Below are the code and all the weights of a small trained network. Each question names an input and a class and asks about switching units off, where a switched-off unit gives its printed mean instead of its output.

import numpy as np


def w(rows, s, z=0):
    codes = np.array(rows[::2]) - 128.0
    scale = np.full(codes.shape[1], s)
    scale[-1] = z or s
    return codes * scale


def norm(h):
    return h / np.sqrt((h * h).mean(-1, keepdims=True) + 1e-5)


def f(y):
    return y / 2 * (1 + np.tanh(0.7978845608 * (y + 0.044715 * y**3)))


def log_softmax(a):
    a = a - a.max(-1, keepdims=True)
    return a - np.log(np.exp(a).sum(-1, keepdims=True))


def net(x, mask):
    res = np.array(x, float).reshape(1, 2) / 4 @ E
    u = 0
    for l in range(4):
        y = f(norm(res) @ A[l][:, :-1].T + A[l][:, -1])
        res = res + np.where(mask[u : u + 7], y, B[l][:, -1]) @ B[l][:, :-1]
        u += 7
    return log_softmax(norm(res)[-1] @ U[:, :-1].T + U[:, -1])


A, B = {}, {}
E = w([
[239,128,98,150,110,219],'x0',
[171,220,192,230,125,254],'x1',
],0.0042)
A[0] = w([
[148,49,91,59,87,119,44],'L0N0',
[198,179,148,116,107,210,110],'L0N1',
[91,137,159,140,151,89,137],'L0N2',
[85,139,125,140,70,143,254],'L0N3',
[111,170,247,212,181,167,216],'L0N4',
[176,112,61,102,104,110,74],'L0N5',
[151,91,147,82,105,122,159],'L0N6',
],0.011,0.0033)
B[0] = w([
[173,109,28,194,254,159,187],'L0N0',
[56,159,127,26,138,80,220],'L0N1',
[63,138,109,166,104,165,161],'L0N2',
[117,146,165,176,50,146,158],'L0N3',
[38,63,156,65,166,44,251],'L0N4',
[210,61,121,98,146,170,160],'L0N5',
[154,75,127,173,78,148,151],'L0N6',
],0.0082,0.011)
A[1] = w([
[152,158,147,95,88,75,114],'L1N0',
[179,173,202,63,101,81,166],'L1N1',
[143,133,98,237,137,98,128],'L1N2',
[134,71,12,137,164,86,166],'L1N3',
[107,181,175,100,2,78,186],'L1N4',
[63,171,140,155,148,121,3],'L1N5',
[125,105,74,99,116,141,180],'L1N6',
],0.0095,0.0039)
B[1] = w([
[125,65,122,254,115,150,137],'L1N0',
[136,143,131,253,168,109,165],'L1N1',
[64,108,137,94,143,68,162],'L1N2',
[46,224,114,153,42,185,254],'L1N3',
[203,36,97,207,115,19,202],'L1N4',
[191,83,45,3,166,123,148],'L1N5',
[91,142,237,113,150,133,175],'L1N6',
],0.0076,0.008)
A[2] = w([
[85,189,136,99,81,117,26],'L2N0',
[72,154,83,154,158,108,24],'L2N1',
[87,213,139,115,42,148,49],'L2N2',
[117,81,121,123,72,127,251],'L2N3',
[218,94,170,103,150,174,28],'L2N4',
[147,190,104,67,101,166,9],'L2N5',
[138,245,123,134,124,195,172],'L2N6',
],0.011,0.0023)
B[2] = w([
[238,97,2,240,190,197,190],'L2N0',
[135,190,232,160,135,63,252],'L2N1',
[114,113,27,172,129,241,197],'L2N2',
[100,168,193,64,70,58,213],'L2N3',
[59,197,60,193,140,31,126],'L2N4',
[148,179,137,46,76,63,135],'L2N5',
[126,129,209,52,46,66,220],'L2N6',
],0.0063,0.0044)
A[3] = w([
[72,157,154,62,40,42,49],'L3N0',
[94,116,68,97,84,53,211],'L3N1',
[254,209,233,123,232,120,4],'L3N2',
[100,70,142,71,71,142,167],'L3N3',
[186,120,67,148,199,176,9],'L3N4',
[163,113,127,151,160,211,202],'L3N5',
[179,200,150,17,62,122,13],'L3N6',
],0.008,0.0035)
B[3] = w([
[166,35,90,37,221,155,251],'L3N0',
[93,185,211,163,127,180,254],'L3N1',
[37,62,208,58,173,23,119],'L3N2',
[114,155,188,105,150,56,168],'L3N3',
[177,34,80,73,229,195,144],'L3N4',
[187,57,132,80,118,99,148],'L3N5',
[185,200,255,114,102,179,123],'L3N6',
],0.0085,0.0072)
U = w([
[209,116,125,194,71,61,67],'0',
[24,209,45,205,66,205,171],'1',
[212,58,34,80,170,221,192],'2',
[61,58,193,42,195,35,192],'3',
[218,209,192,4,70,210,103],'4',
[210,186,119,151,83,109,2],'5',
],0.014,0.0079)

Each question gives the input, the list of numbers given to net, and the class t.
The units are the neurons (one row each of A and B). Each row of codes is followed by its name. A weight is (code - 128) times the scale printed after its matrix; where a second scale follows, it is the last column's (A, B and U).
mask holds one flag per neuron, layer by layer. A switched-off neuron (its flag False) gives its mean, the last column of its row in B, instead of its output. The means were averaged over made-up inputs and are rounded, as every weight is.
A unit's drop is (log p(t) with every unit on - log p(t) with that unit switched off) / (log p(t) with every unit on - log p(t) with every unit switched off).
unit that matters most: the unit with the biggest drop
top k neurons: the k neurons with the biggest drops, biggest first
k most important neurons of layer l: the k neurons of layer l with the biggest drops, biggest first
drop of u: that unit's drop, to one decimal
input [-2,-8], class 1: unit that matters most -> L1N3
input [4,-2], class 4: 2 most important neurons of layer 0 -> (L0N4 L0N5)
input [6,-4], class 2: top 2 neurons -> (L0N5 L0N0)
input [6,-3], class 4: top 2 neurons -> (L1N3 L1N4)
input [2,-5], class 2: top 4 neurons -> (L0N5 L0N0 L0N1 L0N4)
input [8,-1], class 4: top 2 neurons -> (L0N4 L2N6)
input [2,-8], class 1: 2 most important neurons of layer 0 -> (L0N1 L0N0)
input [3,-8], class 2: top 4 neurons -> (L0N5 L0N0 L0N1 L0N4)
input [5,-7], class 2: top 2 neurons -> (L0N0 L0N5)
input [-4,-2], class 1: 2 most important neurons of layer 0 -> (L0N1 L0N4)
input [2,-2], class 2: 2 most important neurons of layer 0 -> (L0N0 L0N5)
input [6,-5], class 2: drop of L0N0 -> 1.2
input [-2,-5], class 1: drop of L1N3 -> 0.1
input [4,-6], class 2: drop of L0N0 -> 1.0
input [3,-2], class 2: unit that matters most -> L0N5
